[[-50  18]
 [ -6 -28]
 [ 18 -26]
 [-57 -32]
 [ -9 -64]
 [ 47 -38]]
=>
[[ 18 -50]
 [-28  -6]
 [-26  18]
 [-32 -57]
 [-64  -9]
 [-38  47]]

[[ 37  41  12 -19  13  35 -24 -24 -13  42  42  -8  11 -49  12  -5]
 [-14  -1   1  -7 -14 -26 -10   0   6   7 -24 -13 -15   9 -10 -17]
 [-34 -33 -38  16 -29 -34   0  38  31  -4 -31   7 -29  25  11 -33]
 [ -5   7  12 -11  -5 -13  -7  -9  -3   3 -12 -11  -4   7 -10   0]]
=>
[[ -5  12 -49  11  -8  42  42 -13 -24 -24  35  13 -19  12  41  37]
 [-17 -10   9 -15 -13 -24   7   6   0 -10 -26 -14  -7   1  -1 -14]
 [-33  11  25 -29   7 -31  -4  31  38   0 -34 -29  16 -38 -33 -34]
 [  0 -10   7  -4 -11 -12   3  -3  -9  -7 -13  -5 -11  12   7  -5]]

[[-21 -52 -36 -23  12  19]
 [ -9  -5   1  -7   5  13]
 [ -5  25 -10  -4 -35 -37]
 [ 33  20 -19   9  23   9]
 [ 33  54  21  27 -22 -45]
 [-52 -63 -10 -29   9  43]
 [ 34  -3  20  -1  29  22]
 [  8   8  62  18  14   2]
 [-25  -5  -2   2 -13 -13]]
=>
[[ 19  12 -23 -36 -52 -21]
 [ 13   5  -7   1  -5  -9]
 [-37 -35  -4 -10  25  -5]
 [  9  23   9 -19  20  33]
 [-45 -22  27  21  54  33]
 [ 43   9 -29 -10 -63 -52]
 [ 22  29  -1  20  -3  34]
 [  2  14  18  62   8   8]
 [-13 -13   2  -2  -5 -25]]

[[-20 -26  -5  10 -14   9 -22 -21  -1]
 [ 64 -32  18 -29  24  16 -17  41  49]
 [-23 -15 -23  58 -21  35 -49 -34 -22]]
=>
[[ -1 -21 -22   9 -14  10  -5 -26 -20]
 [ 49  41 -17  16  24 -29  18 -32  64]
 [-22 -34 -49  35 -21  58 -23 -15 -23]]

[[ 14 -37 -67 -16  41  56 -32]
 [ -4  -1 -23   1  -8 -13 -26]
 [-30 -13 -16 -19 -22 -23 -22]]
=>
[[-32  56  41 -16 -67 -37  14]
 [-26 -13  -8   1 -23  -1  -4]
 [-22 -23 -22 -19 -16 -13 -30]]

[[ 34   9  -6  17   1  -9]
 [ 12   1   7   1  14  10]
 [ -8   6  -4  -1 -39  17]
 [ 25  23 -10 -14   1 -17]
 [ -3  23  -3  21 -14 -60]
 [ -4   3  10  -6  -5  39]
 [ -8  -6 -16 -17 -12  16]
 [-11  18 -16  14  -7  -8]
 [ 17   9  -1  -2  34  -4]
 [ -6   6  15  14  14 -32]
 [-17  17  -4  17   4 -52]]
=>
[[ -9   1  17  -6   9  34]
 [ 10  14   1   7   1  12]
 [ 17 -39  -1  -4   6  -8]
 [-17   1 -14 -10  23  25]
 [-60 -14  21  -3  23  -3]
 [ 39  -5  -6  10   3  -4]
 [ 16 -12 -17 -16  -6  -8]
 [ -8  -7  14 -16  18 -11]
 [ -4  34  -2  -1   9  17]
 [-32  14  14  15   6  -6]
 [-52   4  17  -4  17 -17]]
